Here is a tiny trained network, its code and every weight. The questions are about switching its units off for an input and a target symbol, where a switched-off unit gives its printed mean instead of its output.

import numpy as np


def w(rows, s, z=0):
    codes = np.array(rows[::2]) - 128.0
    scale = np.full(codes.shape[1], s)
    scale[-1] = z or s
    return codes * scale


def norm(h):
    return h / np.sqrt((h * h).mean(-1, keepdims=True) + 1e-5)


def f(y):
    return y / 2 * (1 + np.tanh(0.7978845608 * (y + 0.044715 * y**3)))


def softmax(a):
    e = np.exp(a - a.max(-1, keepdims=True))
    return e / e.sum(-1, keepdims=True)


def log_softmax(a):
    a = a - a.max(-1, keepdims=True)
    return a - np.log(np.exp(a).sum(-1, keepdims=True))


def net(x, mask):
    ids = ['ΔΠΦαβγεζηλμξστψω'.index(c) for c in x.split()]
    T = len(ids)
    res = E[ids] + P[:T]
    u = 0
    for l in range(2):
        q, k, v = (norm(res) @ M[l].T for M in (Q, K, V))
        z = softmax(np.where(np.tri(T) > 0, q @ k.T / 3**0.5, -1e9)) @ v
        res = res + np.where(mask[u], z, O[l][:, -1]) @ O[l][:, :-1]
        u += 1
        y = f(norm(res) @ A[l][:, :-1].T + A[l][:, -1])
        res = res + np.where(mask[u : u + 8], y, B[l][:, -1]) @ B[l][:, :-1]
        u += 8
    return log_softmax(norm(res)[-1] @ U[:, :-1].T + U[:, -1])


Q, K, V, O, A, B = {}, {}, {}, {}, {}, {}
E = w([
[116,82,151,206,73,100],'Δ',
[155,7,82,97,123,90],'Π',
[175,123,185,91,117,147],'Φ',
[193,118,114,124,118,140],'α',
[142,89,84,142,46,91],'β',
[59,36,120,158,188,191],'γ',
[205,47,125,119,250,97],'ε',
[109,106,141,135,56,146],'ζ',
[156,144,94,208,185,134],'η',
[174,108,50,99,192,71],'λ',
[91,150,163,173,197,189],'μ',
[95,44,59,183,180,152],'ξ',
[210,185,173,113,205,68],'σ',
[93,129,118,106,41,127],'τ',
[131,67,204,138,72,144],'ψ',
[198,142,179,39,210,196],'ω',
],0.021)
P = w([
[158,122,37,95,130,232],'0',
[121,52,184,105,168,18],'1',
[131,62,185,106,162,18],'2',
[124,54,185,102,168,12],'3',
[119,52,191,109,177,19],'4',
[128,67,190,111,167,10],'5',
[128,55,185,114,184,11],'6',
[120,56,189,101,164,20],'7',
[129,56,185,110,168,8],'8',
[120,54,190,111,182,14],'9',
[120,47,189,100,167,2],'10',
[132,46,191,108,174,8],'11',
],0.0083)
Q[0] = w([
[142,110,180,130,167,76],'0.h0',
[164,161,83,137,98,250],'0.h0',
[102,168,93,116,108,191],'0.h0',
],0.017)
K[0] = w([
[207,136,88,127,76,198],'0.h0',
[88,75,212,101,157,1],'0.h0',
[70,100,194,84,134,108],'0.h0',
],0.013)
V[0] = w([
[51,147,170,101,180,58],'0.h0',
[2,182,51,53,62,89],'0.h0',
[125,136,230,164,85,142],'0.h0',
],0.0097)
O[0] = w([
[231,170,101,168,105,182,1],'0.h0',
[154,49,119,109,116,246,76],'0.h0',
[66,217,91,145,123,153,23],'0.h0',
],0.012,0.0086)
A[0] = w([
[163,103,171,155,170,124,246],'0.n0',
[136,163,123,199,108,146,125],'0.n1',
[92,87,162,221,49,135,150],'0.n2',
[127,210,141,179,77,134,79],'0.n3',
[125,109,114,167,114,82,255],'0.n4',
[92,161,146,93,128,108,161],'0.n5',
[134,176,253,64,155,162,14],'0.n6',
[153,175,197,131,199,173,159],'0.n7',
],0.017,0.0059)
B[0] = w([
[167,137,153,79,157,153,249],'0.n0',
[128,122,81,103,163,143,123],'0.n1',
[148,167,133,3,145,133,167],'0.n2',
[137,149,139,124,216,144,127],'0.n3',
[91,195,78,118,147,126,243],'0.n4',
[143,120,144,201,148,187,169],'0.n5',
[27,125,80,148,115,37,151],'0.n6',
[93,196,111,69,103,126,147],'0.n7',
],0.017,0.013)
Q[1] = w([
[156,102,39,248,7,173],'1.h0',
[97,167,97,202,96,187],'1.h0',
[172,110,150,175,65,222],'1.h0',
],0.022)
K[1] = w([
[123,125,220,131,205,4],'1.h0',
[90,122,228,121,97,85],'1.h0',
[102,118,145,117,156,25],'1.h0',
],0.019)
V[1] = w([
[138,42,173,87,150,161],'1.h0',
[73,108,108,71,88,59],'1.h0',
[181,99,251,185,62,108],'1.h0',
],0.012)
O[1] = w([
[140,158,83,254,179,121,153],'1.h0',
[123,139,39,142,59,53,176],'1.h0',
[81,131,120,62,237,56,4],'1.h0',
],0.013,0.017)
A[1] = w([
[118,174,198,150,102,115,81],'1.n0',
[89,120,124,138,154,72,45],'1.n1',
[133,60,137,79,110,131,112],'1.n2',
[114,138,155,132,124,217,11],'1.n3',
[158,73,136,114,130,226,33],'1.n4',
[123,85,133,161,57,97,178],'1.n5',
[123,168,114,3,73,153,148],'1.n6',
[80,137,112,103,194,105,97],'1.n7',
],0.012)
B[1] = w([
[145,150,177,51,84,135,137],'1.n0',
[190,122,122,189,71,123,121],'1.n1',
[113,111,117,109,76,140,141],'1.n2',
[122,89,139,37,59,255,122],'1.n3',
[102,186,188,196,139,97,133],'1.n4',
[136,121,180,135,158,114,235],'1.n5',
[144,100,78,141,153,178,254],'1.n6',
[116,74,192,165,179,123,128],'1.n7',
],0.014,0.0088)
U = w([
[120,174,62,25,184,151,113],'Δ',
[129,1,76,141,64,68,38],'Π',
[102,68,213,153,96,71,114],'Φ',
[218,134,180,214,77,143,87],'α',
[137,135,26,108,45,66,3],'β',
[80,54,172,164,195,223,177],'γ',
[197,74,159,89,220,126,133],'ε',
[131,133,118,119,100,202,173],'ζ',
[156,239,95,218,198,184,44],'η',
[163,125,43,163,153,68,96],'λ',
[44,194,176,158,192,206,159],'μ',
[54,88,40,184,182,155,168],'ξ',
[152,207,159,125,184,84,122],'σ',
[102,126,122,175,41,162,130],'τ',
[120,62,187,53,105,162,135],'ψ',
[23,111,99,60,178,82,124],'ω',
],0.0099,0.006)

Each question gives the input, a string of symbols that net reads in full, and the target symbol t.
The units are the heads (3 rows each of Q, K, V and O) and the neurons (one row each of A and B). Each row of codes is followed by its name. A weight is (code - 128) times the scale printed after its matrix; where a second scale follows, it is the last column's (O, A, B and U).
mask holds one flag per unit, layer by layer, with each layer's heads first. A switched-off unit (its flag False) gives its mean, the last column of its rows in O or B, instead of its output. The means were averaged over made-up inputs and are rounded, as every weight is.
A unit's drop is (log p(t) with every unit on - log p(t) with that unit switched off) / (log p(t) with every unit on - log p(t) with every unit switched off).
The circuit of an input: a set's keep is (log p(t) with only the set's units on - log p(t) with every unit switched off) / (log p(t) with every unit on - log p(t) with every unit switched off). Starting from the 12 units with the biggest drops (on a tie, the unit counted first), units are removed one at a time, each time the one whose removal leaves the highest keep (on an exact tie, the one counted first), for as long as the keep stays at least 0.8.
circuit, biggest first: the units of the circuit, biggest drop first
most important unit: the unit with the biggest drop
k most important neurons: the k neurons with the biggest drops, biggest first
k most important neurons of layer l: the k neurons of layer l with the biggest drops, biggest first
input β ε λ ψ α ξ Φ, target Φ: 4 most important neurons : (1.n5 1.n6 0.n4 0.n6)
input Δ ψ μ ω β, target τ: circuit, biggest first : (0.h0 1.h0 0.n5)
input ψ γ Δ ζ, target μ: circuit, biggest first : (0.h0 0.n5)
input ω τ ξ ψ η Φ σ ω ε α λ ξ, target β: most important unit : 0.n6
input ψ γ ε ω ζ μ ζ η η, target μ: circuit, biggest first : (0.h0 0.n5 1.h0)
input σ τ ω ε ε γ, target Δ: 2 most important neurons of layer 0 : (0.n6 0.n4)
input α λ σ μ σ Π, target Φ: circuit, biggest first : (1.n5 1.n6 0.n2)
input λ ε ξ, target ε: circuit, biggest first : (0.h0 0.n0)
input Φ σ σ ω λ ξ Π σ ζ τ λ, target ω: 2 most important neurons of layer 0 : (0.n5 0.n0)
input β γ ξ, target Π: circuit, biggest first : (1.h0 1.n5)
input ω ω ζ β σ η λ λ, target β: circuit, biggest first : (0.n6 1.h0)
input α β β ψ ξ Δ ω γ τ ζ, target Φ: circuit, biggest first : (0.h0 1.n5)
input σ η β ω ζ λ Δ ε ξ Π μ, target Δ: circuit, biggest first : (1.h0 0.n7)
input ε ω ω λ τ ω Π ω λ ψ λ, target σ: 3 most important neurons : (1.n6 0.n6 0.n4)
input ω Φ α α ξ η Π ψ ξ α Δ, target β: 3 most important neurons : (0.n6 0.n7 0.n4)
input ω Π λ ξ β σ ζ Δ ξ Φ γ λ, target β: circuit, biggest first : (0.n6 1.h0 0.h0)
input τ ξ ε γ η λ β ω λ μ α, target γ: circuit, biggest first : (0.h0)
input γ γ β γ, target η: 2 most important neurons : (0.n4 0.n5)
input ψ ξ α ζ λ γ α μ ζ α, target μ: 2 most important neurons of layer 0 : (0.n5 0.n4)
input ε α Δ λ ξ ξ μ, target σ: circuit, biggest first : (0.h0)
input ξ γ ζ α ψ ζ, target α: 2 most important neurons of layer 0 : (0.n7 0.n6)
input β Φ ψ μ μ ξ ζ, target Π: 2 most important neurons : (0.n0 0.n4)
input Π α ζ β τ ξ Δ γ λ μ ξ, target λ: 3 most important neurons : (0.n5 1.n6 0.n0)
